Below are the code and all the weights of a small trained network. Each question names an input and a target symbol and asks about switching units off, where a switched-off unit gives its printed mean instead of its output.

import numpy as np


def w(rows, s, z=0):
    codes = np.array(rows[::2]) - 128.0
    scale = np.full(codes.shape[1], s)
    scale[-1] = z or s
    return codes * scale


def f(y):
    return np.maximum(y, 0)


def softmax(a):
    e = np.exp(a - a.max(-1, keepdims=True))
    return e / e.sum(-1, keepdims=True)


def log_softmax(a):
    a = a - a.max(-1, keepdims=True)
    return a - np.log(np.exp(a).sum(-1, keepdims=True))


def net(x, mask):
    ids = ['ΛΠαβγδζημξτφψ'.index(c) for c in x.split()]
    T = len(ids)
    res = E[ids] + P[:T]
    u = 0
    for l in range(2):
        q, k, v = (res @ M[l].T for M in (Q, K, V))
        z = softmax(np.where(np.tri(T) > 0, q @ k.T / 2**0.5, -1e9)) @ v
        res = res + np.where(mask[u], z, O[l][:, -1]) @ O[l][:, :-1]
        u += 1
        y = f(res @ A[l][:, :-1].T + A[l][:, -1])
        res = res + np.where(mask[u : u + 16], y, B[l][:, -1]) @ B[l][:, :-1]
        u += 16
    return log_softmax(res[-1] @ U[:, :-1].T + U[:, -1])


Q, K, V, O, A, B = {}, {}, {}, {}, {}, {}
E = w([
[96,132,107,155,148],'Λ',
[153,141,131,116,146],'Π',
[93,111,133,188,153],'α',
[109,154,87,106,169],'β',
[119,139,107,140,151],'γ',
[156,131,137,127,143],'δ',
[125,144,133,104,140],'ζ',
[114,138,127,118,128],'η',
[175,113,180,129,139],'μ',
[78,122,118,163,137],'ξ',
[114,110,2,151,107],'τ',
[120,129,124,132,127],'φ',
[85,119,124,175,141],'ψ',
],0.034)
P = w([
[181,132,112,129,52],'0',
[106,24,112,87,199],'1',
[125,149,124,166,142],'2',
[78,90,127,64,132],'3',
[102,21,131,87,192],'4',
[117,151,148,167,133],'5',
[107,149,109,81,100],'6',
[99,13,137,81,168],'7',
[103,151,170,167,133],'8',
[113,141,85,68,128],'9',
[97,6,149,77,155],'10',
[96,152,184,167,130],'11',
],0.019)
Q[0] = w([
[56,155,254,141,201],'0.h0',
[123,25,114,101,6],'0.h0',
],0.0037)
K[0] = w([
[169,192,39,232,3],'0.h0',
[133,121,198,122,192],'0.h0',
],0.0041)
V[0] = w([
[114,251,174,151,127],'0.h0',
[132,70,118,117,135],'0.h0',
],0.012)
O[0] = w([
[172,141,2,147,161,2],'0.h0',
[79,140,102,148,189,178],'0.h0',
],0.0087,0.0069)
A[0] = w([
[121,251,142,152,121,33],'0.n0',
[102,100,120,182,154,161],'0.n1',
[221,110,157,48,105,73],'0.n2',
[55,173,163,127,185,206],'0.n3',
[82,139,56,73,154,101],'0.n4',
[189,138,108,65,84,2],'0.n5',
[75,15,137,134,132,97],'0.n6',
[168,212,126,167,185,26],'0.n7',
[115,88,98,99,214,54],'0.n8',
[157,197,77,17,69,48],'0.n9',
[122,213,145,178,160,51],'0.n10',
[97,116,133,86,201,81],'0.n11',
[178,151,120,200,78,139],'0.n12',
[185,182,174,98,145,116],'0.n13',
[127,164,105,180,87,29],'0.n14',
[142,201,117,99,56,150],'0.n15',
],0.014,0.0064)
B[0] = w([
[68,43,167,179,121,144],'0.n0',
[85,186,146,113,110,190],'0.n1',
[37,177,176,119,170,152],'0.n2',
[119,78,65,145,153,251],'0.n3',
[130,135,212,159,177,166],'0.n4',
[116,234,136,79,155,133],'0.n5',
[224,154,162,59,152,241],'0.n6',
[217,47,186,247,185,137],'0.n7',
[163,66,173,43,31,184],'0.n8',
[169,167,83,213,231,143],'0.n9',
[161,31,160,187,74,153],'0.n10',
[173,201,131,113,51,194],'0.n11',
[154,237,142,166,93,143],'0.n12',
[87,104,112,200,182,150],'0.n13',
[138,102,81,125,1,134],'0.n14',
[174,90,53,109,114,142],'0.n15',
],0.0085,0.017)
Q[1] = w([
[48,162,54,134,254],'1.h0',
[147,233,177,22,105],'1.h0',
],0.0083)
K[1] = w([
[2,103,72,42,186],'1.h0',
[200,159,12,115,113],'1.h0',
],0.0078)
V[1] = w([
[129,174,157,127,240],'1.h0',
[73,184,247,143,154],'1.h0',
],0.011)
O[1] = w([
[216,73,80,130,153,203],'1.h0',
[255,178,181,104,94,254],'1.h0',
],0.014,0.0051)
A[1] = w([
[113,112,18,80,84,128],'1.n0',
[174,150,166,114,70,126],'1.n1',
[121,250,67,133,56,150],'1.n2',
[188,153,164,192,92,147],'1.n3',
[41,14,101,170,145,42],'1.n4',
[145,207,185,122,203,139],'1.n5',
[140,77,182,127,45,75],'1.n6',
[124,206,174,61,70,61],'1.n7',
[61,176,89,190,50,141],'1.n8',
[13,82,145,138,104,111],'1.n9',
[124,194,107,193,161,129],'1.n10',
[86,12,166,100,135,115],'1.n11',
[127,149,102,202,92,9],'1.n12',
[88,247,136,97,68,81],'1.n13',
[140,135,86,123,22,113],'1.n14',
[100,172,159,143,158,45],'1.n15',
],0.014,0.013)
B[1] = w([
[122,157,179,143,148,148],'1.n0',
[126,123,85,194,103,241],'1.n1',
[104,64,128,144,161,152],'1.n2',
[104,137,165,75,146,251],'1.n3',
[134,145,79,164,146,180],'1.n4',
[112,119,98,146,98,196],'1.n5',
[86,97,90,138,133,197],'1.n6',
[153,144,110,78,163,199],'1.n7',
[131,139,73,49,146,175],'1.n8',
[143,85,159,110,71,221],'1.n9',
[118,118,172,110,94,150],'1.n10',
[120,165,120,155,155,202],'1.n11',
[193,247,144,191,79,137],'1.n12',
[132,156,189,209,124,181],'1.n13',
[105,120,144,138,109,148],'1.n14',
[156,147,103,97,121,143],'1.n15',
],0.016,0.028)
U = w([
[179,215,96,155,68,51],'Λ',
[160,138,209,160,189,118],'Π',
[150,216,208,149,114,127],'α',
[63,151,122,174,211,133],'β',
[132,216,134,227,130,130],'γ',
[157,105,251,96,107,104],'δ',
[137,113,94,242,164,1],'ζ',
[78,126,42,138,143,186],'η',
[171,55,187,207,48,117],'μ',
[122,92,89,105,55,43],'ξ',
[42,30,167,168,134,253],'τ',
[149,74,185,15,140,130],'φ',
[133,156,158,102,57,135],'ψ',
],0.011,0.0065)

Each question gives the input, a string of symbols that net reads in full, and the target symbol t.
The units are the heads (2 rows each of Q, K, V and O) and the neurons (one row each of A and B). Each row of codes is followed by its name. A weight is (code - 128) times the scale printed after its matrix; where a second scale follows, it is the last column's (O, A, B and U).
mask holds one flag per unit, layer by layer, with each layer's heads first. A switched-off unit (its flag False) gives its mean, the last column of its rows in O or B, instead of its output. The means were averaged over made-up inputs and are rounded, as every weight is.
A unit's drop is (log p(t) with every unit on - log p(t) with that unit switched off) / (log p(t) with every unit on - log p(t) with every unit switched off).
The circuit of an input: a set's keep is (log p(t) with only the set's units on - log p(t) with every unit switched off) / (log p(t) with every unit on - log p(t) with every unit switched off). Starting from the 12 units with the biggest drops (on a tie, the unit counted first), units are removed one at a time, each time the one whose removal leaves the highest keep (on an exact tie, the one counted first), for as long as the keep stays at least 0.8.
units of the circuit, in order: the units of the circuit, biggest drop first
most important unit: the unit with the biggest drop
k most important neurons: the k neurons with the biggest drops, biggest first
k most important neurons of layer l: the k neurons of layer l with the biggest drops, biggest first
input ξ Π γ μ η Π ξ φ, target α: 4 most important neurons of layer 0 : [0.n14 0.n6 0.n3 0.n4]
input Π η φ, target φ: most important unit : 1.n1
input α γ Π ζ Π β, target β: units of the circuit, in order : [1.n9 1.n1]
input γ ξ Π τ Π, target τ: 3 most important neurons : [1.n9 0.n15 0.n1]
input β γ φ Π, target ζ: units of the circuit, in order : [1.h0 1.n3 0.n9]
input Π τ φ ψ μ γ δ μ δ, target μ: units of the circuit, in order : [1.n8 1.n11]
input η τ τ ξ γ γ β η, target β: 3 most important neurons : [0.n15 0.n9 1.n11]
input α γ δ, target δ: units of the circuit, in order : [1.n11 1.n4 1.n6]
input Π γ φ γ φ ψ φ τ φ η γ β, target τ: 3 most important neurons : [0.n11 0.n10 1.n1]
input ψ η α φ ξ ζ φ ξ γ μ δ, target γ: 2 most important neurons : [0.n3 1.n13]
input ψ δ ζ μ δ γ γ Π, target γ: 3 most important neurons of layer 0 : [0.n3 0.n12 0.n8]
input τ τ ζ η, target ξ: units of the circuit, in order : [1.n9 1.n8 1.n4 1.h0]
input γ γ φ ξ δ Π, target Π: 2 most important neurons : [0.n8 1.n1]
input γ β ζ ζ β η, target η: most important unit : 0.n6
input α φ ζ Π β, target Λ: 2 most important neurons of layer 1 : [1.n7 1.n1]
input μ Π ζ β ζ τ φ ξ φ ξ τ ξ, target τ: 2 most important neurons : [0.n3 0.n10]
input η Λ γ φ δ τ ζ ζ ξ Λ α, target β: 3 most important neurons of layer 0 : [0.n15 0.n9 0.n6]
input Π ζ Π ζ φ β β ζ β η τ, target μ: 2 most important neurons : [0.n2 1.n1]
input ξ ζ Π ξ Π η β Π γ η ξ, target α: 4 most important neurons : [0.n6 1.n13 0.n14 1.n7]
input μ μ η ξ ζ Π Π ζ γ ξ φ, target η: units of the circuit, in order : [1.n9 1.n13]
input α μ Π, target μ: 4 most important neurons : [1.n1 0.n2 0.n3 1.n7]
input ξ α μ η ξ φ ψ ζ, target α: most important neuron of layer 0 : [0.n14]
input φ φ Λ Λ γ γ ζ ζ τ η φ, target φ: 2 most important neurons of layer 0 : [0.n3 0.n6]
input ζ μ Λ Π ξ, target ζ: 3 most important neurons of layer 1 : [1.n3 1.n9 1.n11]
input ξ δ ξ μ ζ η ξ μ ξ α φ ξ, target μ: 2 most important neurons : [0.n2 1.n1]
input δ η Λ δ ζ τ ζ β γ ξ Π, target ξ: 2 most important neurons of layer 0 : [0.n2 0.n3]
